Each row has a name. Each question is about the rows just above it.

Columns, left to right: Y X S P D R W E Z
dip: 132; 117; 231; 146; 173; 190; 133; 117; 109
vilof: 74; 115; 92; 224; 49; 147; 244; 118; 109
Mevid: 157; 142; 94; 106; 135; 176; 95; 139; 120
Tufur: 79; 119; 42; 112; 54; 125; 116; 141; 163
lir: 108; 135; 61; 108; 79; 140; 99; 142; 131
rup: 203; 192; 65; 98; 134; 180; 83; 169; 130
nipiv: 163; 155; 131; 113; 134; 238; 99; 133; 111
poku: 133; 171; 70; 108; 85; 187; 96; 137; 116
Which column holds this, read top down? 190; 147; 176; 125; 140; 180	R
Which column holds 98; 113; 108 top down?	P
Which column holds this, read top down? 139; 141; 142; 169; 133; 137	E
Which column holds 54; 79; 134; 134 top down?	D
Which column holds 133; 137 top down?	E
Which column holds 112; 108; 98 top down?	P
Which column holds 190; 147; 176; 125 top down?	R

Columns, left to right: V F K Q A J H B C
Mevid: 174; 121; 175; 183; 189; 194; 176; 170; 209
nilig: 174; 121; 175; 183; 189; 194; 176; 164; 109
vilof: 99; 130; 97; 98; 97; 98; 95; 98; 105
nepe: 106; 146; 105; 102; 94; 93; 104; 110; 91
rup: 128; 79; 127; 134; 154; 157; 124; 115; 170
dip: 128; 79; 127; 134; 154; 157; 124; 224; 206
154; 154 is in which column, read top down?	A
104; 124 is in which column, read top down?	H

Columns, left to right: popa Meru sot Kavol Numi tago sobu
vilof: 131; 98; 132; 119; 142; 140; 139
lir: 170; 171; 160; 125; 110; 122; 155
nipiv: 108; 100; 112; 125; 141; 139; 110
dip: 147; 141; 147; 112; 123; 125; 139
mim: 136; 129; 126; 129; 133; 138; 139
poku: 140; 128; 136; 118; 119; 119; 136
rup: 88; 43; 109; 107; 190; 183; 109
nilig: 88; 192; 109; 107; 190; 183; 109
Tufur: 112; 67; 122; 109; 173; 167; 132
nepe: 96; 149; 75; 179; 91; 88; 84
Mevid: 131; 133; 126; 129; 118; 120; 132
rutu: 231; 157; 223; 52; 81; 91; 225
129; 118; 107; 107 is in which column, read top down?	Kavol
Which column holds 123; 133 top down?	Numi
119; 125; 125; 112; 129; 118; 107; 107; 109 is in which column, read top down?	Kavol
88; 112; 96; 131; 231 is in which column, read top down?	popa
107; 107; 109 is in which column, read top down?	Kavol
129; 118; 107; 107; 109; 179; 129 is in which column, read top down?	Kavol
Which column holds 149; 133; 157 top down?	Meru

Columns, left to right: G T U M L
dip: 156; 181; 131; 153; 223
nepe: 156; 181; 128; 153; 223
nipiv: 128; 61; 108; 18; 177
Which column holds this, read top down? 153; 153	M
Which column holds 131; 128 top down?	U
156; 156 is in which column, read top down?	G
Which column holds this, read top down? 153; 18	M

Columns, left to right: duta sato lel gavep kevuz
Mevid: 116; 111; 102; 146; 112
mim: 191; 112; 178; 110; 186
nilig: 145; 140; 115; 97; 252
rutu: 75; 126; 144; 104; 49
Which column holds 140; 126 top down?	sato
Which column holds this, read top down? 145; 75	duta
Which column holds this, read top down? 111; 112	sato
Which column holds 178; 115; 144 top down?	lel
191; 145; 75 is in which column, read top down?	duta
Which column holds this, read top down? 186; 252; 49	kevuz

Columns, left to right: Nodod nul fusi Pizot puda zorup lofup Vefi
mim: 128; 152; 117; 114; 140; 98; 87; 113
nipiv: 116; 139; 137; 107; 147; 157; 171; 93
dip: 162; 104; 94; 71; 92; 136; 93; 127
vilof: 113; 126; 100; 119; 148; 132; 143; 125
nepe: 161; 111; 124; 120; 126; 138; 160; 123
poku: 173; 129; 105; 90; 110; 149; 152; 82
Tufur: 123; 117; 138; 107; 135; 140; 193; 128
nilig: 49; 168; 117; 86; 187; 110; 87; 93
Mevid: 210; 170; 202; 192; 156; 159; 221; 80
rutu: 84; 160; 118; 99; 175; 124; 142; 81
Which column holds 116; 162; 113; 161; 173; 123; 49; 210 top down?	Nodod
137; 94; 100; 124; 105; 138; 117; 202; 118 is in which column, read top down?	fusi
Which column holds this, read top down? 138; 149; 140; 110	zorup
Which column holds 148; 126; 110; 135 top down?	puda
Which column holds this, read top down? 93; 127	Vefi

Columns, left to right: Felo zekuz pirot gekav fibur puba Lomog
lir: 233; 138; 34; 14; 99; 208; 246
Tufur: 104; 16; 28; 130; 229; 238; 148
rup: 34; 142; 235; 232; 135; 32; 13
dip: 59; 8; 64; 176; 246; 209; 99
rutu: 13; 96; 205; 249; 183; 68; 8
mim: 175; 246; 211; 101; 18; 32; 132
Which column holds 99; 229; 135; 246 top down?	fibur
Which column holds 99; 8 top down?	Lomog

Columns, left to right: sosis dizin rotol fil sodo
nepe: 176; 202; 176; 125; 96
dip: 142; 112; 15; 165; 54
Mevid: 142; 112; 15; 165; 41
Which column holds 112; 112 top down?	dizin
Which column holds this, read top down? 202; 112	dizin

Columns, left to right: toki latu dup bope Tir Suma dad Viru
lir: 121; 130; 162; 120; 126; 129; 100; 153
dip: 121; 130; 162; 120; 126; 129; 156; 188
vilof: 77; 81; 143; 145; 161; 127; 33; 178
poku: 117; 82; 130; 149; 104; 166; 94; 124
Tufur: 136; 126; 166; 100; 174; 111; 179; 182
120; 120; 145; 149 is in which column, read top down?	bope
Which column holds 33; 94; 179 top down?	dad
126; 161 is in which column, read top down?	Tir
Which column holds 162; 143 top down?	dup
Which column holds 149; 100 top down?	bope
Which column holds this, read top down? 121; 77; 117	toki

Columns, left to right: Vazu Nemob namar deme
vilof: 219; 197; 17; 228
lir: 60; 219; 197; 21
nilig: 138; 172; 215; 71
rutu: 213; 71; 246; 58
rup: 137; 139; 172; 215
Which column holds this, read top down? 197; 219; 172	Nemob
172; 71 is in which column, read top down?	Nemob
Which column holds 219; 60 top down?	Vazu
Which column holds 71; 58 top down?	deme
17; 197 is in which column, read top down?	namar

Columns, left to right: musa kapa bama ruzo zozak
lir: 156; 164; 193; 114; 166
dip: 151; 114; 133; 69; 67
nipiv: 146; 76; 28; 121; 137
nilig: 139; 106; 79; 121; 126
rup: 66; 164; 168; 172; 157
nepe: 162; 133; 149; 103; 63
mim: 145; 80; 44; 138; 137
poku: 118; 173; 197; 119; 48
Mevid: 142; 155; 194; 103; 125
Tufur: 112; 172; 200; 120; 184
rutu: 102; 126; 132; 153; 124
121; 121; 172; 103; 138; 119 is in which column, read top down?	ruzo
155; 172 is in which column, read top down?	kapa
103; 120; 153 is in which column, read top down?	ruzo
Which column holds 193; 133 top down?	bama

Columns, left to right: moz Nade figi fabu Fus rutiz bop gibi
Tufur: 92; 141; 114; 142; 28; 161; 102; 159
lir: 119; 134; 109; 111; 88; 150; 150; 120
nilig: 113; 124; 154; 142; 158; 161; 102; 107
161; 150 is in which column, read top down?	rutiz
Which column holds 142; 111 top down?	fabu
Which column holds 109; 154 top down?	figi
134; 124 is in which column, read top down?	Nade
141; 134 is in which column, read top down?	Nade

Columns, left to right: kodil Pomo rigif roges sedok
rup: 138; 139; 208; 169; 165
nipiv: 68; 136; 189; 98; 221
poku: 143; 137; 210; 173; 161
98; 173 is in which column, read top down?	roges

Columns, left to right: Muba kima ganog Dadi vor
mim: 96; 156; 166; 103; 176
rutu: 107; 112; 94; 179; 147
vilof: 77; 87; 144; 198; 167
dip: 128; 126; 129; 131; 127
nepe: 78; 23; 172; 122; 195
nipiv: 106; 127; 116; 243; 152
nilig: 131; 129; 125; 128; 126
poku: 129; 132; 129; 183; 183
rup: 155; 79; 131; 174; 152
lir: 163; 84; 80; 181; 71
Mevid: 143; 70; 243; 104; 136
Which column holds 127; 129; 132 top down?	kima
Which column holds 172; 116; 125 top down?	ganog
Which column holds this, read top down? 179; 198; 131; 122; 243	Dadi

Columns, left to right: rilab togu digep losab Dos Tis Dimo
nilig: 56; 213; 127; 94; 198; 213; 112
vilof: 222; 119; 36; 126; 104; 79; 203
mim: 195; 173; 30; 87; 142; 133; 216
dip: 170; 197; 39; 74; 159; 160; 209
poku: 38; 194; 154; 113; 197; 205; 86
Tufur: 110; 224; 76; 70; 186; 201; 168
rutu: 30; 168; 178; 134; 193; 190; 64
nepe: 141; 214; 54; 68; 174; 183; 192
rup: 80; 223; 101; 79; 193; 211; 141
Mevid: 213; 147; 30; 105; 123; 105; 214
201; 190; 183 is in which column, read top down?	Tis
Which column holds 194; 224; 168; 214 top down?	togu

Columns, left to right: Zised voge zemi neku piruz
Tufur: 148; 66; 128; 37; 143
poku: 152; 232; 45; 155; 132
nilig: 163; 174; 5; 75; 17
vilof: 176; 82; 170; 136; 76
mim: 18; 13; 128; 155; 158
Mevid: 160; 50; 193; 216; 28
lir: 119; 40; 181; 101; 132
nepe: 161; 239; 47; 91; 94
rup: 24; 63; 175; 245; 223
Which column holds this, read top down? 174; 82; 13; 50; 40	voge
13; 50; 40 is in which column, read top down?	voge
Which column holds this, read top down? 155; 75; 136; 155	neku
152; 163 is in which column, read top down?	Zised
82; 13; 50; 40; 239 is in which column, read top down?	voge

Columns, left to right: zed puve kamuf Dop Filab Rad Kul zis
poku: 127; 154; 162; 108; 148; 82; 47; 115
dip: 122; 108; 116; 136; 119; 146; 157; 140
mim: 94; 74; 20; 48; 101; 113; 92; 165
Which column holds this, read top down? 108; 136	Dop
146; 113 is in which column, read top down?	Rad
Which column holds this, read top down? 82; 146	Rad
154; 108 is in which column, read top down?	puve
Which column holds this, read top down? 127; 122	zed
116; 20 is in which column, read top down?	kamuf

Columns, left to right: fudid dofa nafi ruf
nipiv: 135; 80; 128; 143
lir: 142; 160; 178; 154
vilof: 119; 163; 105; 124
rup: 118; 194; 62; 107
rutu: 119; 116; 111; 141
Tufur: 63; 95; 131; 116
Mevid: 219; 106; 84; 130
nilig: 107; 87; 137; 126
mim: 101; 147; 133; 113
nepe: 184; 185; 248; 208
poku: 170; 73; 112; 131
Which column holds 63; 219; 107; 101 top down?	fudid
101; 184 is in which column, read top down?	fudid

Columns, left to right: kot raka Rimo tar fazot
lir: 145; 232; 85; 134; 12
nepe: 187; 197; 133; 162; 113
Tufur: 135; 151; 127; 154; 126
mim: 149; 171; 98; 172; 102
12; 113 is in which column, read top down?	fazot
Which column holds this, read top down? 232; 197; 151	raka
162; 154; 172 is in which column, read top down?	tar
12; 113; 126 is in which column, read top down?	fazot

Columns, left to right: sov Bug sis pov bitov mag Vusi Kasik
Mevid: 137; 42; 107; 118; 115; 189; 145; 225
nepe: 195; 77; 103; 110; 177; 150; 156; 117
dip: 137; 42; 139; 118; 115; 189; 145; 225
110; 118 is in which column, read top down?	pov
Which column holds 42; 77 top down?	Bug

Columns, left to right: nepa Zovo Momi bofi sudo zar Gim Rede Gev
Tufur: 108; 100; 93; 113; 168; 143; 163; 69; 170
dip: 108; 100; 93; 114; 168; 143; 163; 69; 170
lir: 124; 104; 124; 118; 152; 116; 159; 99; 39
mim: 111; 119; 88; 168; 49; 132; 84; 144; 140
Mevid: 94; 153; 117; 125; 108; 147; 114; 186; 135
rutu: 154; 117; 108; 121; 174; 125; 138; 72; 146
nipiv: 153; 156; 195; 113; 61; 170; 137; 81; 89
vilof: 152; 126; 101; 119; 108; 169; 108; 98; 68
nilig: 164; 47; 157; 127; 115; 159; 187; 135; 155
poku: 87; 120; 121; 103; 87; 110; 103; 162; 187
nepe: 134; 158; 89; 215; 196; 118; 139; 81; 148
rup: 108; 100; 93; 114; 168; 143; 163; 69; 73
Which column holds this, read top down? 49; 108; 174	sudo
69; 69; 99; 144; 186; 72 is in which column, read top down?	Rede
Which column holds this, read top down? 117; 156	Zovo
174; 61; 108; 115; 87; 196 is in which column, read top down?	sudo
195; 101 is in which column, read top down?	Momi
Which column holds this, read top down? 169; 159	zar

Columns, left to right: fune gon nife Latev vono tepo pilof pugo Veka Davol
rup: 126; 124; 97; 113; 140; 170; 100; 111; 130; 153
mim: 126; 124; 111; 120; 133; 147; 113; 119; 135; 140
vilof: 127; 132; 130; 125; 128; 122; 130; 131; 122; 126
lir: 126; 124; 97; 113; 140; 170; 100; 111; 130; 149
nilig: 126; 193; 97; 113; 140; 170; 100; 111; 130; 153
nipiv: 126; 124; 97; 113; 140; 170; 128; 137; 115; 126
Which column holds this, read top down? 122; 170; 170	tepo
Which column holds this, read top down? 124; 193; 124	gon
100; 128 is in which column, read top down?	pilof

Columns, left to right: bogan vezam vezir dugak mesob bipo Fel
Mevid: 7; 166; 96; 89; 33; 109; 255
dip: 181; 95; 119; 91; 156; 130; 101
rup: 145; 132; 173; 160; 148; 142; 67
Which column holds this, read top down? 91; 160	dugak
Which column holds 7; 181 top down?	bogan
Which column holds this, read top down? 89; 91	dugak

Columns, left to right: vabi zaf babi tinul lidu delan
nipiv: 129; 119; 168; 135; 130; 117
poku: 110; 31; 126; 153; 121; 122
rup: 129; 119; 168; 135; 179; 117
rutu: 101; 181; 191; 140; 179; 156
lir: 160; 181; 191; 135; 82; 126
122; 117 is in which column, read top down?	delan
Which column holds 135; 140; 135 top down?	tinul

Columns, left to right: Mido farik tose Gota
rutu: 147; 221; 110; 74
rup: 139; 167; 77; 80
nilig: 157; 199; 92; 63
Mevid: 185; 201; 135; 103
vilof: 104; 109; 128; 109
dip: 143; 158; 206; 112
Which column holds this, read top down? 201; 109; 158	farik
Which column holds 135; 128 top down?	tose
Which column holds 135; 128; 206 top down?	tose
Which column holds 77; 92 top down?	tose
Which column holds this, read top down? 139; 157; 185; 104	Mido
Which column holds this, read top down? 110; 77	tose

Columns, left to right: gitid nef til voto muma zaz
lir: 105; 147; 113; 96; 158; 113
rup: 120; 135; 126; 150; 101; 136
Tufur: 105; 147; 113; 233; 24; 159
Mevid: 127; 130; 127; 141; 110; 133
Which column holds 113; 136 top down?	zaz
Which column holds this, read top down? 24; 110	muma
Which column holds this, read top down? 101; 24; 110	muma
Which column holds this, read top down? 147; 135	nef
Which column holds 105; 127 top down?	gitid

Columns, left to right: Nelon kar Fik miv mefef ruma lepe noru
nipiv: 183; 89; 151; 189; 131; 38; 141; 83
Mevid: 73; 130; 116; 95; 137; 148; 236; 143
rutu: 131; 120; 140; 148; 119; 133; 172; 146
148; 133 is in which column, read top down?	ruma
143; 146 is in which column, read top down?	noru

Columns, left to right: Totu fulat tori susup Puz laka Bosib lufo Dep
nilig: 137; 131; 123; 132; 118; 124; 123; 136; 30
Tufur: 126; 126; 129; 138; 125; 124; 140; 108; 78
rup: 144; 114; 127; 125; 119; 151; 129; 138; 139
poku: 134; 137; 127; 140; 125; 128; 140; 151; 100
mim: 126; 126; 129; 138; 125; 140; 118; 125; 141
nipiv: 137; 131; 123; 132; 118; 124; 123; 104; 30
nepe: 135; 123; 125; 122; 123; 128; 129; 153; 123
dip: 136; 138; 133; 128; 125; 131; 120; 131; 159
lir: 137; 111; 127; 125; 149; 140; 110; 125; 123
129; 127; 127; 129; 123; 125 is in which column, read top down?	tori
129; 127; 127; 129; 123; 125; 133; 127 is in which column, read top down?	tori
129; 127 is in which column, read top down?	tori
Which column holds 30; 78; 139; 100; 141; 30; 123 top down?	Dep

Columns, left to right: mivel Nume zuso zab
vilof: 169; 65; 216; 217
nepe: 22; 176; 110; 215
rutu: 169; 65; 216; 43
110; 216 is in which column, read top down?	zuso
169; 22 is in which column, read top down?	mivel
65; 176 is in which column, read top down?	Nume
Which column holds 216; 110 top down?	zuso

Columns, left to right: vefo Dilel gavo voma gagab tilu Suseb
nepe: 148; 33; 147; 235; 193; 62; 87
lir: 86; 137; 111; 236; 117; 144; 125
mim: 63; 187; 124; 104; 90; 156; 81
poku: 115; 145; 73; 143; 147; 133; 82
dip: 137; 128; 187; 124; 118; 101; 129
vilof: 53; 206; 117; 62; 112; 180; 159
Which column holds 129; 159 top down?	Suseb
62; 144 is in which column, read top down?	tilu
Which column holds 81; 82; 129 top down?	Suseb
101; 180 is in which column, read top down?	tilu
Which column holds this, read top down? 115; 137	vefo

Columns, left to right: vuken pubu Dube fad
Tufur: 180; 50; 136; 111
Mevid: 135; 141; 109; 142
vilof: 139; 115; 149; 89
dip: 75; 207; 227; 82
nepe: 136; 142; 99; 106
rutu: 223; 84; 66; 108
poku: 234; 62; 4; 107
Which column holds 111; 142; 89; 82; 106 top down?	fad
141; 115; 207; 142; 84; 62 is in which column, read top down?	pubu
Which column holds 207; 142; 84 top down?	pubu

Columns, left to right: vef fup sukeb bitaz
vilof: 144; 139; 80; 92
lir: 107; 122; 167; 113
poku: 131; 125; 73; 127
mim: 133; 129; 91; 178
dip: 117; 135; 3; 93
125; 129 is in which column, read top down?	fup
Which column holds 139; 122; 125 top down?	fup
Which column holds this, read top down? 92; 113; 127; 178	bitaz

